Below are the code and all the weights of a small trained network. Each question names an input and a class and asks about switching units off, where a switched-off unit gives its printed mean instead of its output.

import numpy as np


def w(rows, s, z=0):
    codes = np.array(rows[::2]) - 128.0
    scale = np.full(codes.shape[1], s)
    scale[-1] = z or s
    return codes * scale


def f(y):
    return np.maximum(y, 0)


def log_softmax(a):
    a = a - a.max(-1, keepdims=True)
    return a - np.log(np.exp(a).sum(-1, keepdims=True))


def net(x, mask):
    res = np.array(x, float).reshape(1, 7) / 4 @ E
    y = f(res @ A[0][:, :-1].T + A[0][:, -1])
    res = res + np.where(mask, y, B[0][:, -1]) @ B[0][:, :-1]
    return log_softmax(res[-1] @ U[:, :-1].T + U[:, -1])


A, B = {}, {}
E = w([
[123,85,129,189,46],'x0',
[128,227,102,209,196],'x1',
[197,139,43,102,106],'x2',
[153,103,126,100,138],'x3',
[60,3,105,126,206],'x4',
[89,164,196,120,158],'x5',
[198,111,218,155,166],'x6',
],0.0057)
A[0] = w([
[110,115,149,158,163,178],'N1',
[68,70,91,56,80,219],'N2',
[171,142,164,98,139,175],'N3',
[111,129,205,118,119,103],'N4',
[147,145,145,162,155,135],'N5',
[131,93,122,123,108,143],'N6',
[121,213,108,144,100,84],'N7',
[138,113,133,145,137,178],'N8',
[122,131,121,123,80,52],'N9',
[163,120,118,120,112,178],'N10',
[167,21,140,67,137,181],'N11',
[129,90,122,136,174,231],'N12',
[180,109,147,77,161,189],'N13',
[150,161,139,56,94,206],'N14',
[116,116,191,132,152,108],'N15',
[164,129,114,116,156,212],'N16',
[133,148,101,143,102,42],'N17',
[122,98,56,155,176,253],'N18',
[65,157,89,88,195,253],'N19',
[158,138,120,105,94,177],'N20',
[101,139,249,109,112,97],'N21',
[90,169,127,112,187,121],'N22',
[130,145,121,148,97,78],'N23',
[157,123,137,158,122,68],'N24',
[85,96,116,131,104,171],'N25',
[166,145,186,74,147,162],'N26',
[108,160,124,123,159,59],'N27',
[147,168,121,87,69,106],'N28',
[103,84,105,85,77,177],'N29',
[116,171,153,106,164,198],'N30',
[122,168,110,104,90,103],'N31',
],0.012,0.003)
B[0] = w([
[98,160,131,168,101,191],'N1',
[40,101,166,80,165,254],'N2',
[115,182,115,123,106,197],'N3',
[177,154,169,118,127,191],'N4',
[56,153,153,165,132,181],'N5',
[123,132,123,81,139,169],'N6',
[80,111,173,114,70,216],'N7',
[101,167,170,125,116,161],'N8',
[107,102,140,141,132,159],'N9',
[105,166,154,121,107,181],'N10',
[88,120,88,22,122,242],'N11',
[120,156,133,126,63,209],'N12',
[112,172,90,131,123,204],'N13',
[133,164,107,168,68,229],'N14',
[174,135,141,124,99,186],'N15',
[120,179,137,129,115,192],'N16',
[135,118,169,135,107,154],'N17',
[91,253,157,135,121,236],'N18',
[94,179,89,86,122,251],'N19',
[116,151,149,127,97,198],'N20',
[222,167,167,114,124,230],'N21',
[90,150,74,123,137,202],'N22',
[84,128,176,149,122,156],'N23',
[94,132,161,126,129,145],'N24',
[77,167,173,107,140,184],'N25',
[127,188,83,117,135,211],'N26',
[116,138,103,106,142,158],'N27',
[167,117,125,136,67,214],'N28',
[71,107,135,100,162,219],'N29',
[102,174,94,122,123,214],'N30',
[143,118,141,138,83,186],'N31',
],0.023,0.0056)
U = w([
[125,94,236,237,165,70],'0',
[154,13,85,196,150,48],'1',
[63,147,103,78,125,233],'2',
[231,73,123,163,186,4],'3',
[184,69,242,150,1,48],'4',
[200,107,211,127,232,16],'5',
[234,228,160,209,84,162],'6',
],0.005,0.0021)

Each question gives the input, the list of numbers given to net, and the class t.
The units are the neurons (one row each of A and B). Each row of codes is followed by its name. A weight is (code - 128) times the scale printed after its matrix; where a second scale follows, it is the last column's (A, B and U).
mask holds one flag per neuron, in row order. A switched-off neuron (its flag False) gives its mean, the last column of its row in B, instead of its output. The means were averaged over made-up inputs and are rounded, as every weight is.
A unit's drop is (log p(t) with every unit on - log p(t) with that unit switched off) / (log p(t) with every unit on - log p(t) with every unit switched off).
The circuit of an input: a set's keep is (log p(t) with only the set's units on - log p(t) with every unit switched off) / (log p(t) with every unit on - log p(t) with every unit switched off). Starting from the 12 units with the biggest drops (on a tie, the unit counted first), units are removed one at a time, each time the one whose removal leaves the highest keep (on an exact tie, the one counted first), for as long as the keep stays at least 0.8.
units of the circuit, in order: the units of the circuit, biggest drop first
unit that matters most: the unit with the biggest drop
top k neurons: the k neurons with the biggest drops, biggest first
drop of u: that unit's drop, to one decimal
input [-2,6,-1,0,3,6,3], class 6: units of the circuit, in order => [N2; N11]
input [3,7,0,-4,8,-1,4], class 6: units of the circuit, in order => [N2; N11]
input [7,-8,-6,4,0,6,3], class 4: unit that matters most => N21
input [6,-5,-4,-2,-4,-7,3], class 4: units of the circuit, in order => [N19; N18]
input [8,-5,3,8,-7,0,1], class 4: top 2 neurons => [N28; N19]
input [-8,1,2,2,-2,-5,-1], class 6: top 2 neurons => [N2; N11]
input [4,-5,-6,4,2,6,2], class 4: units of the circuit, in order => [N15; N19]
input [-6,4,1,-5,-8,-7,-1], class 4: top 2 neurons => [N7; N18]
input [-1,1,3,-2,-2,-7,-3], class 6: top 2 neurons => [N11; N18]
input [2,7,-6,-2,-4,8,-3], class 6: top 4 neurons => [N21; N2; N11; N29]
input [-8,3,-6,7,-3,-3,1], class 6: top 3 neurons => [N2; N11; N29]
input [4,6,5,-3,5,-6,6], class 6: top 2 neurons => [N2; N18]
input [-5,5,2,0,-1,-7,8], class 6: top 3 neurons => [N2; N11; N29]
input [8,8,3,-3,-5,-2,3], class 4: unit that matters most => N7
input [7,-2,-5,6,-3,-2,0], class 4: drop of N28 => -0.1
input [6,6,1,-6,3,2,1], class 0: drop of N11 => 0.3
input [5,3,-1,-7,4,2,4], class 0: drop of N26 => 0.2
input [-4,-2,8,-8,-5,8,-7], class 4: drop of N18 => 0.1
